Each row has a class, written after it.
[  20  162  249  115 -134   83 -193 -110  327   85  128  270  192  104
   -6   68 -140  -58   13  227  362    3   28  -96  466   48    1  235
 -116  189 -298 -215  205  211   33 -260 -143   -5  -91  150 -114]
pizo
[  78   30   30   62   -2   29 -481  -29  595 -162  -67   11 -185  -93
 -142   85 -178  112  -28   43 -151  512  -45   67  548  167  134  254
  386 -165  382  117 -176   34  -33 -429 -126  -63  417  -89 -401]
nodeb
[-106 -273  -63 -117   95  -86  409 -136  141 -145  310  108 -266  316
   48 -454  389  -13    4  296  247    2 -366  217  640  -28   34   74
  -82  329 -367  141   33   73 -202 -390    0  339 -214 -128   -9]
dabad
[-116 -183   47  -56  -62  -48  282  -99  -39 -103  288  -76 -169  280
  171 -523  323   43   27   32   55  -44 -342   98  778   60 -286   20
    6  206 -180  210   31  -65 -238 -398   17  200   67 -316 -148]
koli
[-360 -289  -27   19   55 -142  373  -27  -46   73 -136  268   49  -89
 -188  171  -29 -114   32  159   -9   21 -291  315   71  259  137   30
 -102 -422 -366 -196 -209   22 -195   57   67  148 -285  -66  -47]
koli
[ -42  -19  -14   68  -44  -32 -368  -46  410 -248   29   62 -129 -164
  -40  100 -111  120  -38  -11 -130  375   36  109  338  199  140  150
  326 -241  200  342 -254 -119  -62 -410   -8  -26  332 -104 -294]
Bak
[ 115   71  142  163 -144 -115  -51 -131  -18  147   22    1  -91 -141
   92 -106 -262  -51  -53  -24   47 -166  153 -164  784  -57 -278 -122
  253  306  328  -58  189 -145  167  -74 -142   59  -31  -14   92]
pizo
[-337 -310  -53    4   61 -126  367  -47  -19   61 -178  264   33  -61
 -186  168  -12 -122   24  191   12   88 -295  333   60  264  199   30
  -75 -397 -395 -204 -216    8 -164   67   90   99 -311  -50  -45]
Las
[ -60 -259  -66 -154   -2 -119  220  -72   67 -195  205   25 -277  272
  181 -483  211    8   48  253  209  -80 -346   82  776  111 -103  149
   91  246 -188   83  274   10 -107 -478   32  271   56 -171   -9]
nezit
[ -98 -143   46  -51  -57 -106  238 -163   60  -61  246  -32 -188  262
  134 -502  294   31   28   78   72   20 -348   99  836   66 -273   41
   15  180 -204  139   95  -43 -200 -366   28  177    0 -326 -135]
Las
[   0  -22    1   92  -63  -13 -356  -24  454 -239   22   78  -73 -160
  -46  152 -121   68  -51  -28  -94  401    1  100  423  224  166  168
  286 -281  230  328 -277  -79  -57 -447  -15  -98  376  -94 -313]
pabuv
[ -48 -202   -8  314   22  -69  -24 -193  127  -46   48  147   58 -173
   16  155 -215  -79  -51   29 -152  -43  142   -9  871  -18 -227  -51
  265  173  356  -46  129  -57   77 -205 -107  124 -101   -2  110]
Levaz
[ 105    0  282  335   15 -192   75 -133  -66  129  -20  105   56 -248
    9  243 -381  -36   51   55  -99 -137  111  -32  821 -149 -193 -119
  225  222  380   83  179  -78  170  -48 -183   90  -98   -7  139]
nodeb
[-446 -415 -132  -17   38  -64  157 -136  151   37 -118  300  139  125
 -289  190   28 -107   22  186   41    1 -253  205  206  255  228   84
  -55 -457 -361 -212  -51   55  -67 -217    3  273 -182  -62 -187]
Levaz
[-401 -220  -23   -3   17  -55  428    1  -99   70 -113  165  130   -7
  -98  304   80 -118   48    1   36  -93 -240  247   53  284   24   18
 -116 -425 -331  -98 -376   32 -332  -45   23   45 -186  -59  -19]
nodeb
[ -55 -232  -72 -130  101  -93  295 -153  169 -132  267   80 -257  327
   21 -466  381  -16    9  284  245   32 -372  146  620  -27  -13  102
  -78  329 -368  134   33  101 -136 -413  -70  336 -192 -135  -36]
fulif
[-476 -386 -134   -6   29  -38  166 -119  116   -9 -116  328  108  107
 -277  196   20 -118   23  197   44  -46 -274  195  192  229  153   59
  -54 -453 -421 -227  -57    8  -61 -236    1  252 -140  -79 -174]
pabuv
[  92   28  279  297   19 -224  121 -167  -43  150  -12  158  -49 -219
  -44  114 -393  -15   28   73  -97 -111   64   13  831 -140 -227 -121
  241  262  312   12  212  -93  180   -4 -167   76 -114  -63  162]
Bak
[  -2  229  122   94  -44   -6 -115 -202  449   24  170  350  124   69
 -137  119 -197  -92   85  249  328   92  -49    4  501  231  140  291
 -174   38 -226 -226  208  304  -51 -273 -129   43 -153  147 -103]
pabuv
[-421 -195   -4   12  -10    1  419  -19  -74   40  -86  169  173  -24
  -68  339   79  -87   24   38   49 -108 -204  191   27  255   91   15
 -115 -373 -328 -101 -338   53 -343  -52   31   70 -171  -22  -52]
dabad
[ 154   69  147  183 -142 -161  -95 -161   28  190  -23   21  -61 -190
  118 -129 -300  -78  -80  -60   89 -156  175 -182  865  -47 -240 -126
  237  268  368  -32  193 -138  142  -86 -118   20  -21  -30   36]
nezit
[ -29 -108   49  296   21  -47   19 -135   55  -62  127   89   57 -173
   22  168 -230  -45  -10  -22 -260  -72  171    9  817  -55 -276  -23
  311  121  377   -2   68  -28   47 -153 -125  121  -94  -66  124]
Bak
[ -10 -134   16  277    2 -101   80 -119  -32  -43   96   80    6 -172
   56  129 -198  -72  -29   -7 -146 -101  182   -5  801  -56 -285  -93
  254  195  356  -28   95  -47   90 -149 -105  113 -142  -18  151]
pizo
[   7  206  121  108  -40   42 -144 -196  440  -37  138  347  147   45
 -144  192 -180  -96   77  220  311   32    9   13  456  199  141  290
 -161   16 -291 -207  224  307  -63 -253 -139   46 -156  160  -60]
dabad
[ 106   11  288  326   -2 -246   99 -160   -6  159   24  202   -6 -238
  -21  131 -409  -31   33   72  -47 -100   97   20  897 -128 -107 -133
  217  208  365   69  232  -62  209  -78 -155   48 -126  -28  119]
nezit
[ 116   31  282  300   23 -254   84 -174  -80  139  -10  126  -11 -248
   23  114 -415  -12    7   63  -25 -119  109  -18  838 -120 -206 -133
  232  223  351   80  235  -77  178  -44 -169  101  -81  -57  154]
koli
[  57   13  -50   74    6   11 -469  -82  620 -210  -72   71 -201 -135
 -156   68 -152  143  -51   82  -91  512  -62   86  531  188  165  277
  374 -195  316  116 -131   50  -78 -449  -79  -48  340 -112 -357]
Der
[ -80 -265  -77 -162    0 -172  202  -90  119 -160  186   41 -283  273
  133 -421  160  -23   43  272  237   -2 -407  105  843  168  -87  206
   77  219 -205   62  194   -2 -154 -516   10  302   92 -182  -48]
pabuv
[ 105  193  173  -48  -67 -103  -99  -81  262  139  174  225   76  106
 -103   24 -277 -160  -48   57  368 -129  -73  -99  276   21  -78  233
 -205   49 -207 -293  193  206  141 -106  -82   32  -99   96  -44]
pabuv
[ -28 -237  -89 -138   20 -192  164  -56   86 -124  159    4 -261  259
  139 -378  220   28   69  260  222  -29 -368   47  764  187 -101  207
   87  264 -183  109  229   -3 -175 -483  -13  238   58 -124   -5]
Der
[ -60  -42  -84  117  -14  -84 -416 -116  456 -127  -59  197 -194  -90
 -125  175 -117  134  -15   93    0  357    4  106  619  331   80  185
  340 -194   57  204 -135  -75 -115 -547 -113 -118  320  -39 -269]
Der
[  17  227  114  104  -16  -10 -181 -192  447   50  149  341  132   25
 -147  175 -223 -101   64  218  337   64  -19    8  496  229  135  299
 -198    0 -218 -227  189  280  -26 -240 -132   29 -147  152  -69]
Der
[-351 -226  -31  -12  -10  -22  359  -29  -34   57 -157  172  102  -14
 -123  327   15 -110   52  105   74 -123 -245  171   52  318   92   66
  -95 -400 -408 -134 -327   21 -325  -44   36   50 -158   -3  -26]
Levaz
[ -16  140  213   89 -116   37 -118  -85  252   40  166  258  223   92
   28   34  -60  -65   17  193  333   24   42  -36  436   45    4  199
 -171  123 -299 -145  167  238    2 -255 -109   -4 -149  145  -95]
pizo
[ -87 -247  -96 -157   94  -95  377 -147  115 -191  314   50 -306  307
   84 -544  394  -33   -7  265  266   36 -313  168  580  -36  -50   79
  -83  301 -368  153   59  107 -186 -439  -42  356 -197 -181  -34]
Bak
[ 140   44  118  170 -139 -145  -55 -112  -72  135   11  -31  -45 -178
  117 -131 -246  -64  -79  -77   31 -188  163 -178  694 -118 -300 -123
  263  272  346  -12  265 -133  141  -54 -139   65  -35  -31   75]
dabad
[ -11 -172   51  299  -33  -23   30 -161   80  -48  116   63   51 -170
   36  165 -264  -66  -61  -22 -206  -56  215   -4  877  -67 -255  -57
  305  209  371  -22   49  -50   48 -165 -106   90  -79  -33  103]
Levaz
[-333 -277  -92    5   92 -149  239  -50   37   83 -176  234   48  -93
 -183  229  -79 -128   33  224    3   66 -289  250  163  325  218   70
  -39 -422 -333 -165 -254    7 -165   16   62  122 -252  -23  -60]
fulif
[ -41 -177   51  288   -3  -65   48 -141   58  -28  115  109   50 -150
   56   80 -255  -82  -77  -28 -167  -90  189    4  865  -51 -276  -66
  302  167  378  -20  103  -76   98 -171 -101  116  -96   -7  141]
Levaz
[  -7  180   85   56  -33   -3 -142 -231  417   -2  170  355   67   66
 -142   86 -258  -99   78  253  318   53  -39   19  530  234  101  341
 -118  -14 -303 -261  251  324  -46 -276 -187   80 -206  161  -52]
Levaz
[  43    0  -55   89   43  -42 -421  -41  600 -171 -112  107 -238 -131
 -177  114 -171  148  -17  124 -154  530  -68  114  583  242  174  279
  402 -174  363   94 -151   24  -76 -424  -98  -52  352  -60 -360]
Der
[  -4  162  259   70 -152   72 -101  -86  297  105  174  306  224   94
   18  -58  -86  -86  -29  164  386    8    1  -33  392  -27   58  207
 -176  142 -252 -216  191  252   53 -216 -113   13 -127  110 -148]
nezit
[ -80 -246  -63 -132   80  -96  358 -140  126 -136  275  125 -262  296
   50 -429  365  -44   14  280  281    9 -404  143  610  -60  -30  100
 -118  315 -348   89   76  101 -164 -425  -56  365 -168 -132  -18]
pabuv
[-110  -37  -36   59  -36  -18 -351   -5  452 -201   40  116  -92 -142
  -41  129  -58   86  -50  -44  -86  401   53  127  353  221  159  123
  289 -273  223  375 -320 -124  -53 -414   -1  -58  295  -81 -344]
nodeb
[ -94 -240  -70 -115   99  -97  418 -140  183 -182  254  127 -255  325
   45 -473  404  -48    2  260  296   82 -366  167  628    0  -19   51
 -102  305 -333  142   38   99 -188 -450  -34  283 -159 -131  -40]
pabuv
[-127  -77  -55   84  -12  -18 -297  -19  415 -272   42  117  -98 -179
  -45  209 -125  104  -16  -18 -148  379  -27  157  411  298  175  167
  300 -342  235  385 -347 -125 -130 -444   46  -56  318  -71 -317]
pabuv
[ -42    2  -77  103   -4  -59 -395 -107  425 -156  -48  138 -169  -96
  -79  168 -134  119  -50  115  -17  336   60  112  506  289  114  132
  321 -181   -3  275 -275  -91 -129 -489  -70 -141  284   -2 -273]
fulif
[  -8   -8   22   48   12  -51 -377  -26  616 -175  -28   74 -234 -104
 -131    2 -172   95  -61   41 -168  549  -37  164  574  179  112  252
  374 -229  319   91 -172   46  -51 -444 -106  -44  349 -138 -344]
nodeb
[-114 -234  -52 -109  147  -87  410 -125  181 -191  327  109 -279  299
   65 -473  409  -21   -7  285  192   30 -393  191  593  -56  -48  102
 -103  299 -319  124   18  124 -210 -443  -41  351 -204 -145    5]
Bak
[  -5  211  120   74  -39  -53 -128 -227  419   41  137  373   97   59
 -160  109 -231  -98   90  224  347  100  -69   36  473  276  112  308
 -167  -36 -282 -265  254  299  -27 -259 -157   64 -145  140  -77]
pabuv
[ -82 -132   23  -78  -73 -107  287 -152   84  -86  227  -41 -232  291
  130 -505  323   47   20   47  113   -5 -323   85  792   63 -253   15
    5  238 -189  139   79  -35 -220 -376    1  174   51 -275 -177]
dabad
[ -34   41  244   81 -123   71  -73  -75  300   38  216  241  246   95
   37  -13  -76  -74  -12  171  305   23  -16   -4  424   43   17  257
 -144   71 -286 -120  142  242  -29 -265  -94   34 -152  136 -103]
Levaz
[ -38 -235  -37 -151  -45 -134  250  -69   86 -153  187  -21 -301  261
  172 -443  187    1   48  262  238  -42 -337   82  832  150 -127  159
  117  270 -195   98  217   29 -199 -529  -14  249   57 -163  -37]
Bak
[  -9  -92   27  271  -11  -17  -20 -149   81  -18   70  107   77 -161
   25  132 -200  -59  -58  -48 -139 -107  172  -32  794  -84 -261  -76
  286  156  411  -22   66  -35   90 -133 -149   98  -82  -49   75]
koli
[ 137   31  312  311  -17 -223   92 -181  -15  171  -33  195    6 -213
  -41  178 -448  -26   61   87  -14 -108   56   36  885 -110 -170  -79
  213  218  296   23  239  -80  190  -25 -178   67  -82   -2  145]
pabuv
[-306 -292  -61   20   67 -124  282  -21   27  103 -192  244   26  -67
 -207  231  -96 -124   52  206    6   34 -284  287   95  260  216   66
  -27 -379 -317 -187 -238  -26 -161   52   56  108 -258  -15  -72]
nodeb
[ -34    0  -88  142   35  -23 -389 -109  432 -177  -92  167 -202 -117
  -94  245 -124  136   -1  105  -11  322   -5   53  577  307   83  158
  325 -211   33  257 -233  -85 -175 -504  -68 -159  316  -39 -241]
Der
[-369 -277  -77  -41   76 -173  336  -27    9   88 -199  270   47  -50
 -235  171  -32 -154   24  170   35   39 -306  284  143  315  207   38
 -112 -433 -366 -190 -271   23 -133   34   53  124 -297  -34  -79]
fulif
[ 130   11  302  327  -26 -234   16 -150  -60  177  -23   88   28 -245
  -25  136 -421  -60   17   43  -77 -139  124  -25  878 -128 -234 -114
  190  222  295   50  231 -101  233  -44 -162   74  -64  -78  151]
fulif
[ -26  149  235   80  -83   91 -123  -65  258   88  163  300  235   87
   34  -50  -88  -65   -8  173  320    5   -9  -36  453   -3   24  206
 -121   81 -234 -161  149  230   11 -189  -86   -9 -152  132 -133]
nezit
[ -32  234  102   86  -18   84 -151 -220  437   -3  146  351  147   48
 -118  134 -186  -64   81  277  318   48  -27  -15  462  193  169  252
 -161   27 -219 -229  226  317  -53 -210 -107   81 -190  133  -85]
koli
[  88   38  296  310   10 -254  108 -159  -85  150   21  140   30 -221
    2   76 -368  -38   -3   -3  -63 -122  119    2  780 -175 -179 -143
  179  207  386   45  199  -72  221  -48 -165   96  -75  -66  127]
nezit
[ 155   74  149  164 -176 -117  -90 -154  -42  184   -6  -13  -61 -182
   88 -136 -308  -55  -48  -51   48 -177  129 -165  737 -132 -318  -98
  243  230  303  -68  242 -127  152  -27 -146   58  -37  -58   54]
pabuv
[ -81 -245  -55 -120   56  -67  371 -130  178 -134  283  141 -271  296
   64 -455  410  -35   -5  268  307   12 -328  150  626  -38   21   50
  -93  335 -338  101   57  116 -160 -445  -38  290 -183 -123  -21]
nezit
[ 123   22  290  314  -17 -218   76 -169  -57  181  -43  118  -16 -243
  -55  225 -420  -34   31   94  -47 -100   93    3  899  -76 -142 -119
  220  244  369   38  169 -111  208  -46 -186   89  -40  -43   98]
pizo
[ 117  100  114  170 -118 -150  -25 -103  -72  155   39    4  -42 -141
  134 -155 -218  -79  -80 -108  -10 -163  180 -155  740 -114 -370 -130
  237  261  351  -35  175 -135  136  -28 -161   27  -70  -32  110]
pizo
[ -53   -1  -33  113  -47  -14 -359  -43  471 -235    0  109  -82 -182
  -60  203  -93  113  -33  -57 -107  426   50   90  396  215  139  135
  289 -324  274  323 -218  -47  -62 -454  -48  -99  351 -112 -337]
Der
[ -42   14  -37   73  -34  -85 -407 -138  460  -57  -39  159 -219  -73
 -112  126 -174  104  -64   74   27  333   57  109  595  301  114  154
  316 -185   68  139 -187  -61 -115 -516 -109 -122  365  -51 -299]
nezit
[  -4  -18   16   60  -53  -43 -398  -52  634 -140    8  126 -190  -85
 -171   36 -202  131  -63   38 -173  488  -58  151  508  175  124  278
  377 -223  333   72 -107   27  -20 -425  -72  -39  344 -108 -368]
Levaz
[-356 -218  -50  -11   34  -37  325  -43  -69   64 -130  166  145  -34
 -137  299   59 -130   31   58   54 -114 -253  200  -63  254   78   84
 -142 -405 -402 -149 -315   45 -288   -2   13   91 -198  -83    8]
Bak
[ 122   81  162  148 -126 -150  -18  -73 -170  121   93  -83  -76 -136
  161 -258 -225  -48  -99 -111  -29 -183  195 -192  680 -178 -391 -127
  282  260  302   21  173 -157  148  -45 -125  101  -59 -105  133]
pizo
[-362 -217  -30  -27    3   10  443    7 -103   32 -132  185  120   -5
 -133  303   40 -137   51   38   50 -139 -304  217   10  262   64   42
 -124 -399 -366 -142 -345   16 -309    7   54   53 -164  -46   10]
pabuv
[ -30  110  263   91 -102   -6  -77  -55  303  105  140  320  216  103
  -18   31  -47  -84   -9  193  339   44  -35    8  397   49    8  244
 -200  122 -297 -223  149  233   59 -223 -127   26 -129  125  -92]
pizo
[  48  -32  -21   63   11   -2 -399   -3  498 -210  -28   32 -217 -150
 -127   68 -155  125  -51   38 -175  461  -76  129  491  157  105  250
  361 -205  305  145 -182   -2  -76 -404  -63  -71  350 -105 -298]
Der
[ 122   72  156  131 -139 -119  -24  -92  -81  111   63  -23  -83 -169
  175 -246 -260  -57  -68 -115   20 -196  182 -148  777 -115 -365 -135
  277  238  335   23  239 -142  122  -47 -104   13  -39  -56  103]
nezit
[-379 -205  -32  -38   -1  -23  387   -3 -107   60 -127  206   95    0
 -167  267   26 -138   39   65   66 -132 -299  201   21  217   60   21
 -142 -388 -403 -160 -327    5 -257   -6   31   63 -172  -54  -39]
pabuv
[ -68 -245  -61 -168  -35 -144  229  -76   86 -170  200   24 -299  303
  130 -514  207   -8   60  246  229  -84 -380   94  796  108 -148  207
   89  255 -246   50  261   28 -138 -505  -16  314   18 -223  -16]
Bak
[  91  186  179  -33  -57  -57 -168 -122  278  130  146  186  137   34
  -96  114 -248 -156  -60   66  395 -101    3 -104  264  116   -3  196
 -220   55 -194 -237  173  219   53 -136 -102   55  -87  146  -33]
koli
[-419 -370 -112   12   38  -39  141 -108  175   10 -112  344  118   78
 -286  249  -11 -124   38  220   54  -35 -220  187  228  253  275   74
  -61 -418 -382 -224  -67   58  -59 -224   12  215 -183  -40 -178]
nezit
[-437 -361 -146  -18    6  -99  123 -126  104   73  -92  314   93  117
 -312  204   23  -85   59  245   55  -31 -253  241  207  296  212   87
  -31 -450 -421 -256  -32   21  -33 -197   -2  259 -190  -66 -161]
pizo
[ -56 -133   80  314   18  -97   25 -139   86  -12   96  154   47 -190
   28  167 -271  -62  -43  -30 -210  -63  188   31  846  -31 -311  -46
  293  117  393  -41  122  -53  104 -168 -127  120  -78  -35  107]
Bak
[ -16  103  270  104 -115   58  -93  -30  269   87  147  282  228   52
   28   25  -86  -63  -10  173  339   38  -17  -49  444   14   17  218
 -144  110 -258 -130  158  207   16 -225  -89   -7 -123  115  -96]
Der
[-112 -153   45  -91  -47 -104  280 -163  -26 -106  272  -99 -221  280
  184 -594  333   39  -20   30   77   38 -327   97  800   33 -312    1
  -15  206 -204  154   75  -36 -205 -403   28  210   30 -343 -147]
Las
[ -67 -267  -85 -184  -15 -149  224  -71  131 -129  166   -5 -294  301
   91 -408  214  -20    3  252  233   -4 -310  116  754  169  -30  164
   72  245 -246   46  159   23 -170 -486  -23  262   76 -141  -81]
dabad
[ 162   48  186  189 -147 -160   -3 -187  -23  202   -2   25  -92 -142
   80 -147 -274  -35  -84  -61   62 -148  123 -130  772 -123 -322 -135
  257  275  319  -24  190 -143  184  -54 -189   58  -22  -44   36]
Levaz
